Below are the code and all the weights of a small trained network. Each question names an input and a class and asks about switching units off, where a switched-off unit gives its printed mean instead of its output.

import numpy as np


def w(rows, s, z=0):
    codes = np.array(rows[::2]) - 128.0
    scale = np.full(codes.shape[1], s)
    scale[-1] = z or s
    return codes * scale


def norm(h):
    return h / np.sqrt((h * h).mean(-1, keepdims=True) + 1e-5)


def f(y):
    return np.maximum(y, 0)


def log_softmax(a):
    a = a - a.max(-1, keepdims=True)
    return a - np.log(np.exp(a).sum(-1, keepdims=True))


def net(x, mask):
    res = np.array(x, float).reshape(1, 5) / 4 @ E
    u = 0
    for l in range(2):
        y = f(norm(res) @ A[l][:, :-1].T + A[l][:, -1])
        res = res + np.where(mask[u : u + 15], y, B[l][:, -1]) @ B[l][:, :-1]
        u += 15
    return log_softmax(norm(res)[-1] @ U[:, :-1].T + U[:, -1])


A, B = {}, {}
E = w([
[229,128,2,126],'x0',
[74,77,69,215],'x1',
[74,138,106,143],'x2',
[241,172,189,163],'x3',
[203,41,142,140],'x4',
],0.0015)
A[0] = w([
[96,187,129,40,90],'0.n0',
[76,137,77,168,134],'0.n1',
[158,166,67,147,18],'0.n2',
[193,96,119,184,140],'0.n3',
[3,183,204,44,84],'0.n4',
[71,103,163,131,74],'0.n5',
[86,166,175,55,33],'0.n6',
[211,177,107,138,140],'0.n7',
[185,161,56,169,70],'0.n8',
[63,65,118,120,226],'0.n9',
[95,142,189,86,79],'0.n10',
[201,126,154,117,66],'0.n11',
[141,96,18,83,115],'0.n12',
[167,131,138,144,88],'0.n13',
[187,103,158,76,7],'0.n14',
],0.0048,0.0019)
B[0] = w([
[75,123,188,133,180],'0.n0',
[254,125,111,145,196],'0.n1',
[123,208,138,109,155],'0.n2',
[69,172,177,81,190],'0.n3',
[124,223,178,179,252],'0.n4',
[164,116,134,88,171],'0.n5',
[94,244,250,169,172],'0.n6',
[105,131,124,47,205],'0.n7',
[84,206,163,77,186],'0.n8',
[71,103,77,230,233],'0.n9',
[112,239,138,73,176],'0.n10',
[133,45,130,88,171],'0.n11',
[77,183,80,108,206],'0.n12',
[145,103,120,91,149],'0.n13',
[137,55,153,90,154],'0.n14',
],0.0034,0.0031)
A[1] = w([
[4,176,80,223,149],'1.n0',
[207,234,132,20,196],'1.n1',
[219,163,116,227,44],'1.n2',
[222,55,253,153,96],'1.n3',
[138,109,192,69,171],'1.n4',
[115,65,173,182,29],'1.n5',
[230,30,193,16,38],'1.n6',
[64,102,37,151,68],'1.n7',
[32,185,45,47,143],'1.n8',
[124,190,94,39,137],'1.n9',
[38,110,62,163,94],'1.n10',
[218,117,118,79,184],'1.n11',
[94,146,68,181,46],'1.n12',
[60,45,176,157,7],'1.n13',
[51,151,163,106,219],'1.n14',
],0.004,0.0017)
B[1] = w([
[195,71,135,94,249],'1.n0',
[30,85,87,179,252],'1.n1',
[202,70,192,201,138],'1.n2',
[91,144,36,81,166],'1.n3',
[170,107,114,149,181],'1.n4',
[128,42,186,162,140],'1.n5',
[129,44,206,5,180],'1.n6',
[211,204,153,52,170],'1.n7',
[161,128,110,131,215],'1.n8',
[122,104,138,175,197],'1.n9',
[238,165,120,107,180],'1.n10',
[3,142,181,26,168],'1.n11',
[179,158,120,110,161],'1.n12',
[138,44,198,197,144],'1.n13',
[200,72,85,158,213],'1.n14',
],0.0034,0.004)
U = w([
[153,52,167,163,10],'0',
[85,68,163,9,233],'1',
[46,197,51,88,109],'2',
[206,163,26,109,137],'3',
[77,224,205,177,253],'4',
[192,128,132,191,115],'5',
[163,113,102,127,42],'6',
],0.012,0.0023)

Each question gives the input, the list of numbers given to net, and the class t.
The units are the neurons (one row each of A and B). Each row of codes is followed by its name. A weight is (code - 128) times the scale printed after its matrix; where a second scale follows, it is the last column's (A, B and U).
mask holds one flag per neuron, layer by layer. A switched-off neuron (its flag False) gives its mean, the last column of its row in B, instead of its output. The means were averaged over made-up inputs and are rounded, as every weight is.
A unit's drop is (log p(t) with every unit on - log p(t) with that unit switched off) / (log p(t) with every unit on - log p(t) with every unit switched off).
most important unit: the unit with the biggest drop
top k neurons: the k neurons with the biggest drops, biggest first
k most important neurons of layer l: the k neurons of layer l with the biggest drops, biggest first
drop when u is switched off: that unit's drop, to one decimal
input [1,-6,3,-8,1], class 4: 3 most important neurons of layer 0 => 0.n4, 0.n6, 0.n0
input [7,0,-4,0,2], class 2: 2 most important neurons of layer 0 => 0.n12, 0.n8
input [2,1,-5,-4,4], class 3: most important unit => 0.n12
input [5,7,6,7,-4], class 2: 2 most important neurons of layer 1 => 1.n1, 1.n10
input [-8,-5,7,1,8], class 4: 2 most important neurons of layer 0 => 0.n10, 0.n4
input [3,1,2,7,-1], class 1: 2 most important neurons of layer 0 => 0.n4, 0.n9
input [-5,1,-5,-8,-2], class 4: 3 most important neurons of layer 0 => 0.n4, 0.n6, 0.n10
input [-3,1,-4,-7,4], class 0: 2 most important neurons of layer 1 => 1.n13, 1.n5
input [-8,-7,-8,-6,8], class 4: 2 most important neurons of layer 0 => 0.n6, 0.n4
input [-3,-5,5,-6,5], class 4: top 2 neurons => 0.n4, 0.n6
input [0,5,6,-2,-6], class 5: 2 most important neurons of layer 0 => 0.n1, 0.n7
input [5,3,-6,0,-6], class 2: top 2 neurons => 0.n9, 1.n1
input [3,-1,-5,0,-2], class 1: 2 most important neurons of layer 0 => 0.n4, 0.n9
input [-4,3,-8,-6,2], class 0: drop when 0.n12 is switched off => 0.2
input [2,5,-6,-6,0], class 3: drop when 1.n2 is switched off => 0.0
input [-1,5,7,3,-3], class 5: drop when 0.n1 is switched off => 0.1
input [6,2,-6,7,-7], class 2: most important unit => 1.n1
